Each row is followed by roughly how far along a hidden order it lies, from 0 to 10. A new part has a new order.
[-15.2 -38.8 -15.2  18.5  -5.5  12.9  -5.8   5.5   0.6  14.2  44.3  -6.4
  -2.8   3.5  43.7   3.9  -5.6  -8.9   5.9  -1.6 -12.2   0.2 -15.4  -3.2
 -13.0   7.9 -19.0   4.8   0.4  -3.8  -0.1  -7.9  61.2  29.7  -2.8] -> 10
[-15.1 -23.8 -16.4  34.0  -2.0   7.1  -6.9 -13.4  -2.7   9.3 -49.7  16.4
   0.0   5.1  20.7   6.2  -6.0 -19.1   8.6  -0.3 -25.2  -4.2   1.4   2.5
 -26.5  -2.9  -3.2 -62.7  22.9 -58.3   1.7 -10.3   7.5  25.1  10.9] -> 4
[  5.2 -24.7   3.9  20.8  -0.4  -2.1   2.8   0.8   8.5   8.0  -4.4 -12.1
   3.6   3.8 -37.5  12.6   7.8  -1.5   7.8  -2.3 -28.9  -6.7  20.1  -8.5
 -27.2   1.2   1.9 -18.3   0.4 -92.2   1.1 -19.3  -6.2  19.1   7.7] -> 0
[  5.1  -2.2 -25.0  11.5  -0.3  24.2   0.5 -16.9  -3.3  -2.6 -27.8  31.9
  -7.9  -1.1  56.5   2.0 -25.9  12.0   0.5   2.5  -2.1   2.9  -6.6 -13.4
 -28.0  -1.4  -9.7 -32.2   6.9  19.2  -2.2  -0.3 -14.8   0.7 -15.1] -> 7
[-12.9  -3.0  -5.9  24.5  -2.2  -7.5   1.6  -4.6   8.5   6.4 -16.3  11.1
  -1.0   2.6  11.2   7.5  -6.0 -23.4   4.3   0.3  -5.0  -2.4  -6.6   1.3
 -46.4  -3.3  10.1 -33.5  22.6 -67.3   3.2  -0.9  25.0  -0.3   9.6] -> 4
[  4.2 -36.5  -6.5  13.1   0.5   6.0  -6.4   2.1 -18.4  16.5   7.9 -37.8
  -4.2  -2.3  27.1   2.4   5.2  17.0  13.4  -1.1 -10.3  -3.9  -6.0 -18.1
  20.8  19.3 -17.5  44.0   0.1  -2.6  -5.3  -9.6  18.6  13.6 -23.2] -> 9
[  9.0   3.8 -19.9   3.2  -1.1  21.4  -3.9 -14.5  -6.0  -3.9 -39.8  31.3
  -7.9  -1.8  56.8  -0.3 -26.3   9.4   2.4   1.3   3.7   2.9 -14.5 -11.8
 -13.2   2.8 -13.8 -19.2   5.1  12.6  -2.8   6.1 -10.4  -0.2 -19.5] -> 8
[  5.0 -16.8 -25.6  18.6  -0.5   7.3   3.0  -7.4  12.7   6.3  12.6  42.3
  -3.2   1.7  31.3   6.7 -14.2  16.1  -7.7   0.2 -15.5  -3.1   9.0 -13.4
 -39.4  -3.7  -3.2 -50.9   1.7 -20.9   5.0 -23.2 -68.3  26.5   2.7] -> 1
[-11.3  -2.1  11.7  18.1  -2.1  24.0   8.6  -8.0   4.9  -5.2 -23.2 -16.0
  -4.6   2.1   0.5  13.0  -8.6  -7.0  13.1   5.7  -2.9  -2.1  -6.9 -11.7
 -18.2  -3.3  -4.8  -2.3   8.5 -45.3  -5.8  15.7  94.8   7.5 -12.0] -> 7
[  5.0 -12.6   0.2   4.6  -4.2  18.8  11.2  -4.4  15.0  -3.6  32.1  -1.8
  -4.6   3.4  -0.6   9.7 -14.4   6.8   2.8   1.0  -2.4   2.4   1.0 -14.9
 -57.9  -1.4  -1.8  17.7 -12.3 -47.9  -2.3   0.0  66.0 -11.2 -11.5] -> 6
[ -4.2 -10.0  14.3   9.2  -0.4   0.6   8.4  13.0  17.9   4.2  48.3  -9.9
   1.9   1.7 -29.4  13.4   7.3  15.3  -1.7   3.0 -11.3  -5.6   7.9 -11.7
   0.9  -3.3  -2.2  -2.7  -7.2 -42.1   1.2 -12.0   0.6  38.5   5.6] -> 1
[  8.7  19.7  18.1  -5.0   0.4  18.2   5.7  -5.5   4.9  -9.7 -45.9  -3.7
  -3.1  -2.1 -16.2  10.5  -7.4  10.3  10.9   2.9   2.4  -3.1  -1.6 -15.9
   1.8   2.7  -3.2  -1.1  -2.1 -46.4  -6.1  13.7  25.0   5.4 -16.8] -> 4
